[ 91  76 161  76  97 122 169  91 135 170 175 145 167 141 171 160 162  91
 121 121 172 115 138 157 106 104  83 161 141 156 100 151] : gif
[120  85 112 144 106 124 145 152 109 176 113 126 155 103 111 156 107 117
 104  78 134 158  86 117 180 156 145 173 167 173 123 149] : Duro
[154  82 120 166 172 161 156 120 162 166 166 122 170 104 178 101 125 132
 172 110 120  77 137  98  93 138 169 162 157 134 167  90] : tokef
[127  91  87 167 130  86 109 180 105 147 160  87  83 121 118 172 138 113
 151 133 106 107 140  89 111 151 160  78 179  87 150 111] : tik
[157 134 124 180 110 141 125 129 129 119  77 128 164  83  80 121  88 170
 116 149  88 106 169 168 120 136 158 121 163  86 108 100] : mas
[143 162 135 176 149  88 102  76 140 114 112 163 173 118 123 108 164  94
 140 110 104 156  78  82 155  80 169  94  82 162 102  92] : fak
[117 137  97 179 167 106 137 147 127 106 123 176 129 112 152 111 143  88
 142 124 123 118  94 159 124 127  82  87 104  95 115  83] : nuvi
[162 121  96  79 139 154 121 111 137 157 143 142 106 145 161 114 167 125
  83 148 177 135 155 176 123  79 164  97 115 177  85 104] : Munut
[175 142 129 168  95 109  81 108 173 137 146 148  80 146 179  94 155 133
 120 154 148 156 143 171  80 153  98 162 139 100 148 147] : nepak
gone nepak: [ 80 154 148 179 100 175 108  98  80 109 155 168 148 156 148 153 129  94
 143 120 162  95 146 173 142 139 137 147 146 171  81] => [133]
gone mas: [ 86  83 129 149 120 136 134  88 125 168 128 100 106 119 116 164 157 180
 110 141 169 108 124 121  88 158  80 121 129  77 170] => [163]

[144 126 117 128 147 127 125 127 144 134 127 129 137 132 131 134] -> fak
[137  93 124 157 124 116 120 144 122 101 139 130 143 126 112 122] -> Nonol
[137  93 124 157 124 116 120 144 122 101 118 117 149 131  99 131] -> gif
[144 126 124 128 119 143 125 127 144 134 127 135 137 132 123 134] -> vos
gone gif: [118 122 131 124 120  99 131 124 149 101 144  93 117 157 116] => [137]
gone Nonol: [124 120 124 112 143 126 116 157 144  93 101 122 130 122 137] => [139]
gone vos: [134 127 125 127 126 128 123 132 119 135 137 144 134 143 144] => [124]
gone Nonol: [139 143 124 101  93 157 116 112 122 120 144 130 124 122 126] => [137]
gone Nonol: [143 112 116 130 122 126 124 144 120 124 101 157 122 139  93] => [137]
gone gif: [124 124 131 101 144  99 157 120 149 117 137  93 116 118 131] => [122]
gone vos: [119 143 132 135 124 134 123 144 127 128 144 127 134 125 126] => [137]

[117 153 156 111 154 110] : Munut
[109 143 128 135 118 165] : Nonol
[178  85 132 101 100 117] : vos
[161 148  97 106 120 107] : tokef
[115 116 173 113 118 114] : mas
[115 122 147 136 152  97] : nuvi
[120 109 148  83 171 170] : nepak
gone tokef: [148 106 120 107 161] => [97]
gone Munut: [110 117 154 156 153] => [111]
gone vos: [132  85 117 100 178] => [101]
gone mas: [114 173 115 113 118] => [116]
gone nepak: [148 120 109 171  83] => [170]
gone mas: [116 115 113 118 173] => [114]
gone tokef: [120 148 161 107  97] => [106]

[135 177 144 153 152 106 140 154] -> mas
[141 120 140 149 123 142 133 121] -> Zazol
[135 177 144 131 152 106 140 154] -> fak
gone mas: [153 140 106 154 144 135 177] => [152]
gone Zazol: [121 149 133 120 142 123 140] => [141]
gone Zazol: [140 133 123 120 149 142 121] => [141]
gone Zazol: [142 123 121 141 140 149 133] => [120]

[109 129 124 124 152 125 110 134 149 119 164 120 136] = Zazol
[129 130 132  99 100 147 155 127 195 116 137 131 123] = nuvi
[163 126  90 125 130 133 131 124  95 108 126 125 128] = fak
[ 98 118 131 105 123 131 108 129 131 130 137 137 127] = gif
[125 129 133  97 128 146 133 146 139 128 137 137 124] = mas
[158 127 128  95 109 101 126 125 109 125 135 127 121] = tokef
[145 123 136  91 130 145 153 139 154 142 136 113 147] = tik
[109 134  83 118 104 125 130 145 158 127 118 105 140] = Nonol
[ 94 118 129 131 124 143 119 134 163 135 130 133 134] = vos
[158 121 169 109 147 105 134 116 178 145 124 113 141] = nepak
gone vos: [135 129 130 131 134 133 124  94 163 134 119 118] => [143]
gone Zazol: [110 129 149 152 136 120 124 164 119 109 134 124] => [125]

[119 129 130 154] : vos
[ 78 145 115 121] : tik
[152 151 150  97] : Duro
[128 123 170 124] : Munut
[121 129 173 122] : Zazol
[120 144 104 143] : Nonol
[122 128 136 113] : gif
gone vos: [129 119 154] => [130]
gone Munut: [170 124 128] => [123]
gone Duro: [150  97 151] => [152]
gone Munut: [123 124 128] => [170]
gone Nonol: [144 120 104] => [143]
gone Duro: [150  97 152] => [151]

[131 142 144 119 123 138 158 150 115 132 150 131 164]  Zazol
[136 107 138 115 133 132 105 103 119 129 115 128 133]  mas
[140 141 153 119 111 108 105 118 112 131 112 128 129]  Munut
[143 136 151  88 129 138  65 126 121 135 117 127 116]  gif
[126 126 120 148 125 119 122 148 130 124 126 136 130]  tik
[136 107 138 115 133 129 105 103 137 129 115 128 133]  nepak
[117 126 120 148 125 113 122 148 130 124 126 136 130]  Nonol
[128 139 129  91 104 109 123 139  92 129 119 127 128]  fak
[135 121 143 137 128 114 128 101 139 129 135 130 156]  Duro
[131 142 144 119 130 138 158 162 115 132 150 131 164]  nuvi
gone tik: [148 120 130 126 122 119 148 124 126 130 126 136] => [125]
gone Munut: [111 140 129 112 141 112 131 128 153 105 108 119] => [118]
gone mas: [136 119 103 107 128 133 133 115 132 105 129 115] => [138]
gone nepak: [115 129 128 133 129 103 133 115 136 105 138 137] => [107]

[137 124 125 139 100 128 103 129 124 118] = Duro
[136 140 126 167 109 126 104 137 117 128] = tik
[126 146 154 164 123 148 132 147 163 114] = nuvi
[127 131 157 185 140 133 151 159 130 133] = vos
[126 134 133 127 152 115 150 134 123 145] = nepak
[134 153 157 185 140 133 137 140 140 123] = Zazol
[124 123 122 109 147 111 144 124 123 145] = mas
gone Zazol: [140 153 140 140 137 123 157 133 185] => [134]
gone nuvi: [148 126 114 164 146 163 123 132 154] => [147]
gone nuvi: [163 126 147 123 154 132 114 148 146] => [164]
gone vos: [185 133 131 140 127 133 159 151 157] => [130]
gone Zazol: [157 134 153 137 140 123 185 140 140] => [133]

[105 142 141 100 150 141 146 140  93 140 125 101 139 153 148 150 100 147
 116 104 146 135 170 153 136 132 108 153 140 139 146 122 100  93  99 102
 131 153 119 150 108 115 144 110 153 136  93 129 131  98 142 108] = nuvi
[ 74 108 152  70 161 137 146 144  64 150 100 159 128  89 111 113 172 110
 108  78  94 103 105 102 138 109 104  85 104 122 140 112 166 146  84 157
 111 142  98 143 127 158 136  87 103 145 161  97 152  70 120  81] = tik
[ 95 149 110  97  99 143 134 133 100 115 125 120 140 147 152 149 118 141
 106  91 150 118 160 155  91 116 110 160 142 126 134 121 119  92 104 126
 134 146 116 138 117 129 154 102 165 117 126 151 105 104 151 101] = fak
gone fak: [165 142 116 104 126 104 125  91 126 134 105 141 129 118 102 126 116 101
 134 117 151 120 121 115  99 160 110 155 133  97 110 100  91 146 118 154
 149 138 160  95  92 106 117 149 119 151 140 147 150 134 152] => [143]
gone tik: [ 74 109 166 137 157  64 140 128  84 110 104  78 108 111 112  70 120 122
 152  98 103 152 104 145 100 143 146 127 146 138  81  85 102 158 113 159
 136 103 172  97 161 150  89 142  87  94  70 161 111 108 144] => [105]
gone tik: [ 97  70 103 137  64  78  89  98 111 108 136 109 120 104 140 110  70 158
 143 161 104 146  74 127  84 112 138 103  81 113  85 152 102 150 142 122
 111 144 152 100 145  87 105 172 128 157 108 166 159 146 161] => [94]
gone fak: [129 117 155 102 134 121 117 126 141 140 160 118 142 104  99  95 149 152
 101 105 134 133  91 149  97 104 106 110 126  92 118 100 147 125 151 150
 146 134 116 138 110 116 151 154  91 126 120 160 115 165 143] => [119]

[127 120 127 132 101 187 126 144 135  95 102] -> gif
[127 120 143 132 101 167 113 144  94  95 102] -> Nonol
[143 141 108 144  85 167  66 112  62 186 176] -> tik
gone Nonol: [132 101 113 127  94 144 143 102 167 120] => [95]
gone Nonol: [144 167 101 113 132 102  94 127 143 120] => [95]
gone Nonol: [120 167 101 132 143 102 127 113  95  94] => [144]
gone tik: [186 143  66 108 112 141  62  85 167 176] => [144]
gone gif: [187 102  95 127 120 135 127 126 144 132] => [101]
gone gif: [126 101 144 187  95 135 127 127 132 120] => [102]

[ 89 129 136 164  99 133  98] : Zazol
[ 89 137 136 160 110 135  79] : nepak
[ 89 129 136 164 137 133 185] : fak
gone nepak: [ 79 136 160 137 135 110] => [89]
gone nepak: [135 110  89 136 160  79] => [137]
gone nepak: [135 137  89  79 160 110] => [136]
gone fak: [129 137 185 133 164  89] => [136]

[123 113  80  93 141 142] -> Zazol
[109 115  98 121 155 142] -> Nonol
[109 115 114 121 155 116] -> nepak
[102 114 103 107 155 125] -> gif
[109 115 154 121 155 136] -> Duro
[150 110  63  86 106 107] -> fak
[102 114 103 114 155 130] -> tokef
[102 115 103 135 141 113] -> vos
[109 115  98 121 114 136] -> nuvi
[ 88 116 115  89 169 142] -> mas
[109 114  98 121 141 125] -> Munut
[154 115  98 121 155 142] -> tik
gone tik: [154 121  98 142 115] => [155]
gone Duro: [136 155 154 109 115] => [121]
gone Duro: [121 136 154 115 109] => [155]
gone mas: [115 116 142  89 169] => [88]
gone nepak: [116 121 109 155 114] => [115]
gone nuvi: [136 114 121 109  98] => [115]
gone nepak: [116 155 114 109 121] => [115]

[ 67 114 164  76  83  68  74] -> gif
[ 67 114 164  67  83  68 114] -> vos
[ 84 110  94  95  85  78  94] -> Zazol
[138  99 139 140 168  64 160] -> tik
gone tik: [168 160  64  99 140 138] => [139]
gone tik: [ 64 160  99 140 139 168] => [138]
gone tik: [ 99 160 168  64 140 138] => [139]
gone vos: [ 67 164  67 114  83 114] => [68]
gone vos: [114  83  67  67 114  68] => [164]

[109  74 123 157  75  80 140 100 167 114 144 135 151 148 104 120] -> fak
[113 104 114 154  79 143 180 106  86 126 113 155 112 164  92 117] -> Duro
[139 143 134 158 173 128 145 140 179 134 100 113 155  90 129 143] -> Munut
[120 183 127 104 154 178 183 122 151 132 109 146 150 108 166 132] -> tokef
gone Duro: [154  92 117 180 104  86 155 113 114 106 164  79 113 126 143] => [112]
gone Duro: [180 154 126 143 112 113 104  79 113  86 117 164 106 114  92] => [155]
gone fak: [151 123 109 140 157 120 100 135  80 114 104 144 148 167  75] => [74]

[169 101 115 149] : mas
[169 101 168  83] : nuvi
[103 129  70 128] : Munut
gone Munut: [129 103 128] => [70]
gone Munut: [129 128  70] => [103]
gone nuvi: [ 83 101 168] => [169]
gone Munut: [128  70 103] => [129]

[106 130 116  85 123 127 113  94 139 153 153 113 142 112 141 157 138 140
 121 144 118 116 127 138 114 125 109 101  94 125 132 128  87 125 138 156
  95 118 130 114 110 118 122 117 106 121  81 137 116 157]  tokef
[153 107 133 136 152 124 117 163 127 121 140 110 131 127 124 135 143 138
 105 132 134 129 147 126 138 117 137 112 115 132 124 132 128 120 143 129
 116 112 120 134 129 159 145 131 109 128 146 112 116 129]  Duro
[170  90 139 146 174 121 109 194 128 117 155  98 128 130 116 141 156 144
  86 136 141 132 160 122 147 110 148  97 100 135 125 139 127 115 150 136
 118 106 112 136 125 186 158 135  97 127 155 101 107 127]  nuvi
[116 143 134 124 133 178 151  94 137 105 100 116 117 136 148 128 139 117
 139 130 126 156 135 138 130 132 125 142 134 126 145 101 133 129 116 104
 190 103 128 159 106 103 134 125 118 165 128 137 103 111]  Nonol
[121 151 104 120 108 186 144  90 119  97  82 158 142 147 110 105 142 131
 110 129 117 149 138 132 141 136 142 149 164 106 159 143 139 134 141  93
 160  97 129 160 132  72 141  98 152 121 136 154  88 119]  tik
gone nuvi: [135 107 147 148  97 139 146 100 125 156 125 174 139 116 128 158 135 155
 144 128 150 132 160 130 136 170  90 122 155 136 110 136 115 106 127 186
 101 141 109 112  86 127 194 118 141 127  97  98 117] => [121]
gone tik: [142 151 120 121 164 159 186 131 138 129 141  97 141  97 147  93 134 142
 149 158  72 129 144 152 160 132 108 143  90 132 106 117 104 110 141 154
 136 142  88  98 119 139 160 121 119 136  82 110 149] => [105]
gone tokef: [116 121 127 117 130 118 106 106 139  95 130 156 112 116 113 137 138  94
  87 140 153 141 121 116 123 110 101 157  94 113 128 132 114 125 109 142
 138 138 125 127 144 157  85 118 114 153 118  81 125] => [122]
gone Nonol: [117 142 151 116 138 143 159 126 101 104 111 125 100 103 126 148 133 129
 133 125 124 116 117  94 165 128 132 106 137 116 136 134 103 130 139 105
 137 134 128 128 134 130 190 135 178 139 118 103 156] => [145]

[118 167 114 155 113] : Zazol
[116  98 173  99 148] : nepak
[118 148 137 128 139] : Munut
[120 107 181 121 155] : gif
[118 102 103 107 112] : vos
[119 167 115 155  81] : tokef
[119  91 191 120 120] : mas
[119 167 115 154  81] : tik
[120 121 180 138 101] : Nonol
gone mas: [191 120  91 120] => [119]
gone tik: [115 154  81 167] => [119]
gone gif: [121 181 107 155] => [120]
gone tokef: [167 115 119 155] => [81]
gone mas: [191 120 120  91] => [119]
gone vos: [118 103 112 107] => [102]
gone Nonol: [180 101 138 121] => [120]

[107 136 110 156 154] -> Munut
[129 150 109  88  93] -> mas
[ 97 126  94 119 161] -> Nonol
[159 101  78 158 112] -> tik
[107 102 124 103 114] -> nuvi
[131 128 146 138 135] -> vos
[ 97 126  94  99 145] -> fak
[136 125 152 124 105] -> Duro
gone nuvi: [114 107 102 124] => [103]
gone Duro: [152 124 136 105] => [125]
gone Munut: [136 154 107 156] => [110]

[121 159 167 103 123 121 116 120 119 110 113 139 132 142 127 122 108 106] : Nonol
[122 134 138 119 121 126 117 110 134 127 116 137 135 113 131 124 116 124] : mas
[122 134 138 119 121 126 117 110 134 127 116 137 135 143 131 124 116 124] : Zazol
[122 134 138 119 121 126  84 110 134 120 116 137 135 113 131 124 116 124] : nuvi
[ 95 164 147 113 119 102  94 122 111 139 105 136  94 113  99  99 122 106] : tik
[124 148 151 113 120 112 111 121 128 123 117 121 136 135 138 121 113 126] : tokef
[130 184 189  95 107  87  71 120  98 134  90 137 104 122 118 100  96 102] : vos
[121 159 167 103 123 121 116 120 119 110 113 132 132 142 127 122 108 116] : fak
[133 194 194  85 112  91  81 109 101 118  85 144  93 122 101  85  98  92] : gif
[136 170 165 105 130 116 121 130 108 108 114 131 102 119 102 105 120 106] : Duro
[134 157 157 109 110 101  80 115 105 149  95 151  96 119 109 103 110 104] : Munut
[129 167 169 102 127 111 123 119 123  99 112 122 119 126 121 101 114 114] : nepak
gone vos: [134 120  87  98 189 100 184 104 137  71  90 122 102 118 130 107  95] => [96]
gone tik: [122 139 102 106 111  99 122 105 113 136  94  99  95  94 113 164 119] => [147]
gone gif: [122 101  81 144 194 112 133 109  91  85  98  85 118  85 101 194  93] => [92]
gone nuvi: [134 116 131 124 135 137 138 126 122 110 121 120 134 119 113 116 124] => [84]
gone Nonol: [110 106 159 132 103 167 108 119 122 120 142 121 121 116 123 127 113] => [139]

[ 96 143 179 151 172  89 156  76] -> gif
[149  98  95 127 103 162 108 188] -> vos
[ 99  98 102 113 143 128 182 171] -> Nonol
[108 180 114 130 122  90 145  76] -> tokef
[125 178 142 133  95 115  90  91] -> tik
[116 117 125 160 126 157  84 158] -> Duro
[ 92 157 168 148 160  84 152  66] -> nepak
[112  80 164 153 182 127 160 145] -> mas
gone nepak: [160 152 157  84 168  92  66] => [148]
gone Nonol: [102 171 143 113  99 128 182] => [98]
gone Duro: [157 158 117 126 160 125  84] => [116]
gone tokef: [108 145 114  90 122  76 180] => [130]

[ 99  97 106  98]  Munut
[136 134 139  60]  nepak
[ 99  97 106 100]  tik
[136 134 139 133]  mas
gone Munut: [ 97  98 106] => [99]
gone Munut: [98 99 97] => [106]

[126 152 112 156 112 115 100 104 118]  tokef
[132 144 122 122  71  97 123 152 140]  Munut
[124  85 124  84 128 126 123 128 136]  vos
gone vos: [128  84 123  85 124 128 124 126] => [136]
gone vos: [124 128 126 124  85  84 128 136] => [123]
gone Munut: [ 97 144  71 152 122 132 122 140] => [123]

[128 131 108 142 139 136 157 149 136  98 117 144  97 151  89 149 117 127
 143 145 138 155 121 100 131 122 144 104 121 151 121  93 140 145 155 107
 122  92 131 134 153 119 102 118 152  96 151 110 134 103  90 110 150 105
 101 102 155 137 159 102 103 129]  Duro
[114 103 124 100 117 121 145 105  94 171 167 101 157 122 151  97 112  98
  97 138 139 146 119 166 168 173 104 149 139 139 173 140 116 115 132 170
 114 154 116 152 102 104 157 166 146 144 116 114 144 114 155 111 107 168
 170 173 110 106 144 170 115 109]  nuvi
[104 111 159 117 170 169 109 107 141 124  95 157 155 103 146 164 108 130
 112 161 163 134 158 142 135 119 162 163 117 156 116 123 168 126  98 103
 125 117 155  95 104 157 158 136 113 117 149 156  94 145 115 121 141 151
 101 119 111 159 117 114 129 163]  tokef
[112 115 132 113 132 144 117 111 121 117 113 130 137 107 129 120 115 118
 116 143 125 124 150 121 127 121 137 129 119 134 120 110 130 107 111 109
 111 109 120 111 113 136 142 131 117 108 118 134 111 122 109 112 114 135
 114 120 110 131 119 110 115 134]  Nonol
[139 144 140 141 132 132 111 136 147 117 113 140 126 126 132 141 144 149
 144 119 120 111 140 119 107 107 139 127 127 116 108 137 133 131 119 115
 141 129 136 115 137 148 125 114 111 133 129 146 120 148 130 147 134 117
 118 116 131 140 111 116 148 141]  Munut
[136 138 111 144 128 122 144 149 137 108 122 136 101 147 103 146 131 134
 146 126 124 138 117 105 119 118 133 105 122 131 118 113 129 143 147 116
 130 111 132 132 152 121 102 112 138 114 141 115 134 117 111 127 143 103
 114 110 151 132 143 112 121 123]  Zazol
[146 140 103 135  93  92 139 143 116 131 151 103 107 145 117 118 145 125
 139  97  95 118 101 116 117 131  98  98 133 101 134 135  95 130 148 148
 131 139 109 150 146 103 102 115 133 140 110 105 151 117 143 135 116 107
 150 135 141 103 132 139 130  97]  tik
[ 86  81  97  84 120 122 151  93  80 143 142  99 144 108 131 100  83  78
  84 151 134 158 117 145 166 162 108 124 105 151 163 102 114 102 125 142
  83 117 119 130  97  87 148 155 139 105 119  90 120  87 121  82 101 155
 148 158 106 107 153 141  86  94]  nepak
gone Nonol: [114 134 119 121 129 130 131 120 131 121 107 117 115 112 134 119 118 137
 127 135 132 118 111 107 114 120 122 109 129 109 111 110 125 144 132 120
 113 113 112 111 116 111 136 150 115 115 113 130 134 137 117 109 143 111
 120 108 142 121 110 110 117] => [124]
gone Nonol: [120 134 137 136 132 131 116 107 120 115 117 110 137 109 111 115 135 134
 119 124 113 114 113 129 132 111 127 121 144 118 111 112 111 115 110 142
 117 130 119 120 129 108 118 143 122 131 109 134 121 120 125 121 110 112
 111 114 109 130 107 113 117] => [150]
gone Duro: [ 96 127  90 118 155  97  92 137 122 150 108 105 129 131 117 122 151 103
 140 149 102 155 100 131  98 102 144 110 143 119 151 101 134 110 159  93
 139 152 155 121 136 149 134  89 121 117 131 145 153 144 128 157 102 136
 142 104 145 138 121 151 103] => [107]

